Each row has a class, written after it.
[-165   42  -28   74  -91 -135   76  352 -138   21  139   54  114 -111
  270  256  -65  202  -33   -4   45  109  -35  -92  -18   46   35 -179
  -19   76   65   18 -293  -10  172  146   21   66]	K918
[  56 -400  194  673  -47  103 -470  353    6   30   83  -36 -188  -84
  277  214  226  427  233  -53 -262  185  191  388 -213 -317 -121 -122
 -155   32  490  591 -453   79  512  158  420   93]	K626
[ 757  291  423 -274   89  446  -53  275  210  294 -538  641  750 -178
  152 -166 -104   51 -670 -462 -490 -284  109  123  -83  146 -140   75
 -311   51 -421   23  685  -39 -115 -146 -463 -588]	K222
[  84  164   45  101 -247 -247  130  394  -59  206   70  216  442 -452
  239  289 -124  145 -281 -242   41   46   10   23  -33  -22  -32 -394
  -81   -8   73  129  -39 -121  188  256   11 -224]	K348
[  41 -262 -426   59 -194 -170 -109  127  157 -235  171 -290  233   95
 -474  296 -127  -19  266    2   42  210 -266 -165 -150   48  286 -341
  -70 -183  114 -249  160  119  -67 -354  116  181]	K255
[ -58  -18  198  228   76   81 -414  282  128   27 -152  -66 -216 -197
  183   18   76  152  -74  -61 -520  261  102  389 -195 -163 -153  -17
 -130   39   90  428 -242   40  221  -62  311  154]	K260
[-506   42 -115  -53  241 -215   47   24   42 -403   59 -413 -243  200
  -67 -167  -77   38  288  214   -4  129 -166  -95 -166  123  120  -42
  110  238   92 -116 -307   -9  190 -102  213  470]	K240
[-324 -249 -201   44  -24  157 -139  588 -151   83  258  258 -578  219
  310  563  410   79  155  377 -127  502  -56 -158  104 -309 -110  249
 -289   85  263   23 -899  185   55 -139  337  629]	K260
[ 416  -82 -470 -364 -105  -56  -96  174  157   14 -264   -4  451   53
 -232  160 -316 -112 -125    1  102   11  -78  -49  101  394  254 -362
 -148 -131 -266 -322  297  136 -256 -145   89 -559]	K222
[ 237   26  604  554  -47  182 -107  384   29  171  -94  468   18 -363
  620   71  102  476 -269 -375 -426  -67  225  377 -220 -275 -324  -91
  -91  163  229  568 -140  -88  369  244   37  -38]	K526
[ 311  148  373  249  340   -6 -223    1   60 -108 -316  243  505  -74
  253 -281 -399  190 -187 -438 -286 -259  378  120 -212  263  -38 -202
   36   58 -240  288  197  -90  232  440   13 -657]	K260
[-170 -298 -113  205  -27 -143  -61  184  122 -166  274 -435   20   53
 -321  123   83  103  325    0  -41  280 -179  -20 -307  -56  154 -301
   53  -32  327  -37   -8  115  226 -215   82  439]	K409
[ 286 -150  265  491 -233 -110 -200  429   -3  116  103  162  316 -397
  227  385  -31  460 -167 -333 -182   51   43  151 -233 -112  -84 -407
 -100  -70  268  314    0   -8  396   99  144  -74]	K240
[ 177  487  546 -321  401  341  150 -184  304   -7 -382   -9  221   23
  102 -718  -88  -70 -415 -172 -346 -360 -104  248  -99  190 -114  106
   52  391 -209  290  408 -162  135 -122 -280 -263]	K278
[ 412  296  276 -238   49  324 -151  231   -3  369 -466  590  349 -266
  456 -199  -89  128 -413 -212  -71  -61  211  308  144  154 -143 -115
 -130  128 -253  274   32  -38   45  291  -46 -647]	K72
[  -1 -183    5  384 -250 -458 -481  319 -144   91  -24 -133  328 -613
  206  305 -250  274  -36 -284  -75  212  286  310 -234   78   57 -672
  -78 -273  151  368  -77   39  419  599  279 -420]	K72
[ -40   50  -94 -109  191  -33  265  -19  -48 -185   94  118  243  284
   12  -18 -208   47  120   10  251  -83 -111 -360   -8  273  128 -128
   45  174  -30 -260  -47   10   29    2  -44  -41]	K409
[ 182   46  -48  -12 -381   23   66  567 -209  556  -71  600  173 -335
  485  512  129  242 -203   -9  359  235   27  170  363 -163 -154 -284
 -244  -10  188  157 -475   -3   63  225  192 -333]	K255
[  47  407  375 -434  121  248  567  186 -139  215  -31  684  215  -90
  515   10   74   40 -412 -127  155 -141 -118 -182  186   26 -191  128
  -30  477  -63  -10 -148 -156   72   65 -330  119]	K72
[ 200 -247 -184  -44  181  274   -7  181   12 -222  154  221  134  481
  -77  159  -24   71  216   88   -2   12 -143 -352  -69  188  199   73
 -192   60   21 -209  -11  133   -9 -246   86  140]	K255
[ -87  297 -110 -610  125  180  430  -46  197   66   30 -115  205  320
 -334 -254   66 -215 -142  203  206  -57 -532 -187  260  105  164   57
   22  288  -12 -323  164  -16 -234 -565 -374  131]	K260
[ -82   81  245  -46    9  122   43  139  252   29   37 -216   65  -48
 -148 -149  186  112  -78  -69 -193  110 -409  180 -164 -274  -16  -94
  -41  240  322  165  103  -52  195 -443 -144  464]	K240
[  99   34   83  113 -109    1  133  322  -31   91  117  371  297 -174
  156  308   52  120 -152 -135  -88   35  -37 -149  -79 -114  -91  -87
 -128   14  104   42  -10  -31    1   84  -95   41]	K348
[-129  425  243 -414  306  115   29  119   65  -84 -294  119  -43 -135
  262 -454 -141 -137 -358  -29 -431    2   75  153 -153  211  -67  193
  -36  257 -417   30   71 -101   60   -1 -107   92]	K918
[-242  346  137 -252  227  -88  455   83 -110  -34  -33  242   43   80
  194 -244  -24  -74  -95   35   99  -57    9 -220   18  107  -53  145
   91  246 -192 -232  -82  -62  -20   35 -161  288]	K409
[-275  468  301 -417  397  182 -146  -83  383  -87 -460 -475 -272  -90
   -9 -768   48 -176 -202  103 -544   10 -172  514 -187   74  -49  201
   49  435 -162  205   92 -127  113 -331  -36  232]	K222
[-614 -154 -407   96  -74 -528  223   66  -48 -414  543 -720  -79  119
 -437  272  -31  -32  449  341  341  317 -394 -300 -223   30  332 -311
  241   69  252 -342 -168   70  188 -241  197  627]	K278
[-140   96  -52  -36 -161 -121   36  295  -33  187  -14    8   75 -249
  115  174  -16   81  -54   45   97  213  -81  147   77  -14  -33 -305
  -78   12  116   82 -193  -20   68  115  119  -97]	K348
[ 517  -53   90  -25  119  157   -8  136  -21   43 -126  472  565  126
  270  209 -334  188 -157 -245   58 -214  101 -157    6  285   59 -234
  -77   49  -71  -34  178  -13   95  320  -22 -705]	K222
[-688   51 -338 -143  -82 -392  157  157  -65 -182  235 -504 -229   17
 -205  185   49  -80  299  243  215  398 -347  -12  -78  -95  178 -163
   56  206  124 -247 -436  -40  132 -304  136  742]	K255
[ -53  418  268 -303  148   68   46  117  160  175 -324  -58  147 -184
   49 -362  -30  -54 -388  -54 -242  -38 -136  288  101   32  -48 -116
  -20  253 -123  143  132  -53   91 -232 -203  -56]	K260
[-130 -152   83  247  -71   13    1  446  -71   43  234  157 -286   20
  275  296  236  244   70  110  -50  242 -103    4  -26 -204 -116    2
 -198   67  379  141 -462   77  213  -37  297  456]	K240
[-271  250  -16 -377  149  -18  -73 -133  309  -81 -190 -768 -133  -75
 -436 -472   61 -217    8  145 -178  102 -361  367 -110   71  131  -83
   62  260  -81   16  151  -27   23 -473 -147  325]	K72
[-283 -150  222  306  209  153 -364  258  -24 -203  -45  -11 -391  -37
  275   18  198  234  196   46 -505  305  170  291 -386 -156 -152   69
  -78  170  134  418 -425   66  411  139  348  454]	K72
[ 312   56 -142 -556  379  648 -158   61  376  -34 -320   31  167  648
 -323 -361   82 -200   63  256 -193 -108 -404   44  203  148  100  263
 -282  269 -103 -210  189  242 -199 -661  -56  -47]	K626
[ -20   38 -306 -344  112   78 -294  293   33   22 -361  186 -255   34
  171   61  -77 -119   21  334  -62  322  218  142  100  227  -14   36
 -193    3 -298  -31 -401  141  -76  144  468 -152]	K880
[ -99  252  410  -47   93 -110  330  192   34 -175   65  204  243 -282
   79    1   18   67 -349 -317 -437  -15  -90 -145 -425 -103  -52   85
   15  205 -124  -97  427 -130  135 -207 -396  566]	K222
[ 100   57  391  -23  505  405  230 -223  130 -305   55  237  180  544
  -34 -468  -25  -56   18 -142 -233 -318  -84 -316 -236  172   49  336
  -25  357 -100 -153  339  -49   22 -168 -378  195]	K222
[ 192  -79  107  -44 -230  243  526  271  -76  357  454  329  327   59
  217  518  259  289  -61  -17  599  -85 -381 -292  310 -120  -39 -207
  -29  280  570  -90 -236  -49  201  -72 -279  -81]	K526
[-231  300 -118 -428  122   86 -237  481  110   11 -397  135 -215  -60
  167 -141  126 -179 -291  185 -608  326  -57  123    6  -60  -96  334
 -306  136 -280    0 -231  146 -151 -319   98  381]	K626
[ 299  181   60   20 -430 -290  248  487  -23  362   95  375  704 -548
  191  508 -136  243 -474 -310  180 -114  -51 -200   92   93   -9 -451
  -72 -128   53  -70  163 -108   52  183 -224 -395]	K880
[ 177 -152 -448  -39   75 -150 -334  218  -34 -169 -236   79  144  100
   50  147 -395   11   84   40  -70  176  239  -80  -25  393  178 -316
  -57 -195 -242 -118 -102  194   -5  229  407 -459]	K409
[-128  254  195 -212   59  201 -210  305  173  181 -324 -163 -111 -252
  -15 -268  205    4 -238   40 -555  286 -160  428 -104 -150  -91   47
  -94  148  -14  272  112    8   13 -318 -117  277]	K348
[  81 -389 -493   67  -84 -169  -16  -55  106 -235  295 -503  115  284
 -399  301 -218   19  471  147  445  100 -234 -198   23  211  348 -470
  125  -42  268 -270  -49  141   70  -82  224 -125]	K526
[-288   69   82  280 -286 -397  251  459 -234  200  308  203   40 -455
  462  441   59  187 -125  -87  201  137  121  -97   48 -169 -123 -269
   46   16  227   -8 -434  -58  286  402   59  144]	K526
[ -81  133  287  376 -164 -215  422  233 -213   89  267  394  176 -314
  542  329  -94  311 -145 -242  224  -94  100 -176    6  -61 -172 -215
  125  193  204   90 -306 -166  288  410  -29  -29]	K526
[  89 -134 -200   23   97 -219    1   30  -13 -307  148    5  209   83
  -71  106 -280  -18  153   -9  127  -75   83 -350  -70  322  199 -234
   50  -36  -66 -220   18   82  125  201  141 -179]	K626
[-171 -229 -434 -146   37   11  -32   90  -67  -75  106 -125 -300  389
   18  319  -64  -32  416  378  322  266 -140 -116  162   71  146  -98
  -46   69  160 -108 -570   78   -4   61  383   60]	K255
[-479 -211 -421 -109   12 -127  182  234   49 -246  455 -391 -386  364
 -238  325  246  -60  407  401   65  322 -391 -439  -98 -100  156  101
  -22   51  311 -323 -451  139  -26 -369  144  832]	K409
[ 118 -202  281   97  466  302 -143  112  177 -284   32  140   80  330
   85 -100  -89  191  158  -97 -279  -63  -24 -101 -285   85   29    2
 -102  220  155  152  -49   37  217   14   16    5]	K260
[  44  -50  155  121  -21   20 -144   51   71   88  -67 -125  171 -173
   64   -1   16  208   53 -117   69  -14  -42  288  -57  -39  -24 -363
  -10   96  272  302  -82  -41  291  185   53 -244]	K72
[ 303  -79  327  305   10  108  -95  159  206  -45   -2   34  378 -168
   17   33  -74  288 -136 -342 -327 -130   -7  115 -326  -23  -32 -208
  -29   13   94  201  339  -10  212  -26 -171 -154]	K526
[-297  -51   81  217  121 -142 -284  -35  233 -182  -11 -675    0  -25
 -253 -186  -42  117  217  -48 -180  121 -119  218 -243  -44  128 -245
  218   96  216  291  -83  -44  403  -29  151  150]	K880
[  80   21   78  262  -42 -366  118  139  -66 -154  125  143  440 -242
  145   77 -326  206  -38 -297   86  -89  157 -117 -231  140  103 -383
  111   22  -26   18  116  -93  255  364   13 -212]	K626
[-441 -137 -692 -117 -125 -432 -133  337 -118 -184  104 -300 -239    7
  -63  477  -75 -125  258  496  218  438  -51  -72  101  156  153 -252
  -19 -129    1 -296 -505  235  -23   42  580  115]	K278
[ 225 -269   42  146   67   67  381  -39   -9 -313  382  255  359  334
 -150  281 -133  170  213 -205  197 -144 -169 -547 -229  119  151 -157
   36   52  177 -208  201  -66  102   -2 -154   63]	K255
[-343 -129   83  -36  438  200   13   70  119 -427  162 -188 -411  456
    5 -227   65  -82  284  147 -371   83  -79 -222 -339   10    8  449
  -71  211  -32  -37 -308    2   56 -113   81  621]	K918
[-191  318  175 -331  348   53  410  -65   86 -227   -3   19  347  152
 -108 -478 -169 -129 -130  -49  -77 -234 -167 -316 -115  360  121   31
  113  285 -200 -244  318 -122  -14  -49 -415   23]	K348
[  -2   16 -276 -146 -128 -157   48  216   62  -18  -58  -91  189  -25
 -100  114 -124   52   42   54  137  109 -168  -31   57  145  175 -347
   -7  -29   49  -95  -39   14  -13  -48  108 -149]	K255
[-293  -53 -184 -171  121 -128 -190  120  334 -339  -16 -627 -154   39
 -513 -133   49 -134   72   94 -452  327 -281   81 -322   -8  187  -72
   59   32  -44  -60   97  101  -23 -559   32  547]	K260
[ -99  151  229  -19  160  138  -26  213   81  -89  -66  222    9   -2
   60 -101  147   62 -161  -65 -350  106   -5  -16 -197  -46  -79  224
  -56  184 -105   52  -19  -22   82 -152 -108  352]	K880
[-134  102   77 -226  -13   21  337  161  149  -78  248 -116  129    5
 -260   81  203    5 -119  -23  -98  114 -410 -201 -158  -95   61   43
  -25  192  120 -141  142  -28  -15 -572 -283  615]	K260
[-197  367  365 -150  262  200  314   93  175 -225   59   85   66   44
   22 -306  109  -19 -243  -66 -398 -121 -284 -235 -210   30  -49  276
  -40  364  -54   -7  115 -119   45 -370 -358  503]	K348
[-380 -135 -150  218   45  -44 -122  239   76 -316  174 -293 -384  202
   38  183  173  127  262  219 -333  176 -162 -158 -157 -106   20  128
    6   88  282   25 -426  133  100 -172  201  586]	K526
[-700  128 -105   61   -2 -450   81   66  -56 -211  219 -557 -372 -163
  -63   29   47 -108  172  288   19  330 -127  100 -171 -142   35  -26
  168  116   98   -3 -353  -34  218  -32  237  600]	K278
[ 130   80   98  143  211  -94 -245  214   -7 -108 -248  176  176 -131
  374  -52 -360   71  -57 -111 -229 -117  382   77 -131  313  -48 -138
  -92   22 -237   48 -112   43  167  490  172 -448]	K526
[ 217 -108  -82   39   66 -129    4  -29  211 -156  137 -308  530  126
 -330 -108 -241   77  168 -165  201 -230 -193 -181  -58  293  286 -459
   74   14  123 -132  302   44  146   10 -114 -369]	K626
[ 470  -66 -238  -68 -189  -53   -9  155  181   35 -101   91  781  -36
 -404  139 -267    5  -86 -317   23  -13 -119  -80  -91  158  163 -385
  -76 -231 -119 -259  551  101 -139 -231 -165 -357]	K409
[ 102 -112 -116  173  -19 -254  451  -35  -42 -249  442   51  505  167
  -87  225 -301   79  128 -214  363 -276  -95 -610  -86  261  222 -297
  143    3   65 -395  236  -32   46  145 -160  -87]	K526
[ 105 -157 -296 -122  -10   10 -224  265   -9   77 -218   30 -160   29
  225  226  -95   80  121  197  103  173  140  205  183  167   -4 -235
 -117  -50   33   48 -356  167   27  259  425 -377]	K526
[-235   88   24   95 -137 -151  -91  444   24   62    9   42 -207 -267
   80  199  246   94 -192   34 -333  331  -60  180  -74 -319  -90   22
  -73   -6   12  166 -293   67   47 -233   98  490]	K260
[ 101  286  -71 -629  267   65  341  -71  108 -101 -167  101  305  208
 -216 -304 -255 -276 -157   10  135  -83 -171 -256   74  362  122   41
  -40  146 -430 -494  414   10 -222 -275 -189   -6]	K240
[-281  104  164   -9  403   87   33 -122  146 -281   22 -258 -120  283
  -10 -307  -84   43  197   62 -121  -13 -125  -42 -147   94   63  -22
  113  347   92  122 -195  -65  224  -41   31  167]	K260
[ 326  238  261 -312  176  272  388  -13  144   89  -58  305  512  135
   47 -211 -122   34 -231 -170  158 -279 -179 -227   34  231    2  -74
   13  267  -38 -125  258  -96   27 -113 -347 -291]	K409
[  73 -115  131  103  240  -70  171  -61   64 -326  254 -117  242  219
  -41  -58 -215  161  205 -134  164 -206  -78 -322 -250  260  163 -232
  116  204  122  -95   33  -79  314  114  -29   49]	K240
[-314  154  296 -142  -24  -75  278  -64  189  130  286 -668   63 -103
 -277 -303  212   57   56   -3  257  -21 -553  170  -42 -172   86 -254
  159  349  459   76   46 -160  412 -408 -214  518]	K240
[ 284  -84 -482 -250  -70 -162  122  185  -26  -40   -1  199  435  109
 -115  419 -382 -128  -15   87  307   -9  -12 -374  173  366  178 -280
  -76 -255 -280 -457  204  173 -259   97  166 -528]	K278
[-129  -93  -86  -51  285   90 -119  -29  187 -424   61 -277  -72  385
 -195  -72    7  -60  200   89 -343   30 -219 -208 -290  103  156  142
    8  202   60 -136   35   72   27 -326   60  438]	K222
[-239  -96   93   83   22   32  326  181  -90   38  425  -91 -136  163
  179  196  166  131  191  108  329   56 -240 -170   66 -122   -4  -53
   46  302  416   14 -503  -93  276   51    2  324]	K918
[ 343  266  191  -69   30   -3 -189  378  -29  171 -492  597  440 -341
  455  126 -343  227 -449 -213 -223  -63  316  158   24  306 -130 -199
 -168  -35 -353  140   82    2   15  372   56 -659]	K880
[ -16  283  256  -20   27   23   82  521 -211  192 -155  692  122 -290
  647   87   -1  166 -356 -110 -134  148  242  112   90   24 -212   29
 -130  210 -138  165 -324   26  232  285  113  -27]	K626
[ 338 -118 -358 -328   91  234 -234  285  142  -33 -256  239   36  185
  -28  148 -152 -136  -41  125 -221  158   73  -53   41  284   49  130
 -338 -160 -360 -251   76  266 -368 -135  153 -234]	K526
[ -13 -296 -522  -95 -121 -275  -51  -89   96 -204  230 -457  351  158
 -509  458 -328    1  364   76  421  247 -295 -273  -32  204  402 -600
  183  -69  202 -304  168   91    5 -100   51  -79]	K880
[-172  -89  158   99   -5  140 -313  238  243   10  -59 -395 -131 -163
  -96  -62  242  161  112   21 -363  246 -201  401 -259 -284  -24 -151
  -73  121  327  371 -123   34  307 -227   73  370]	K72
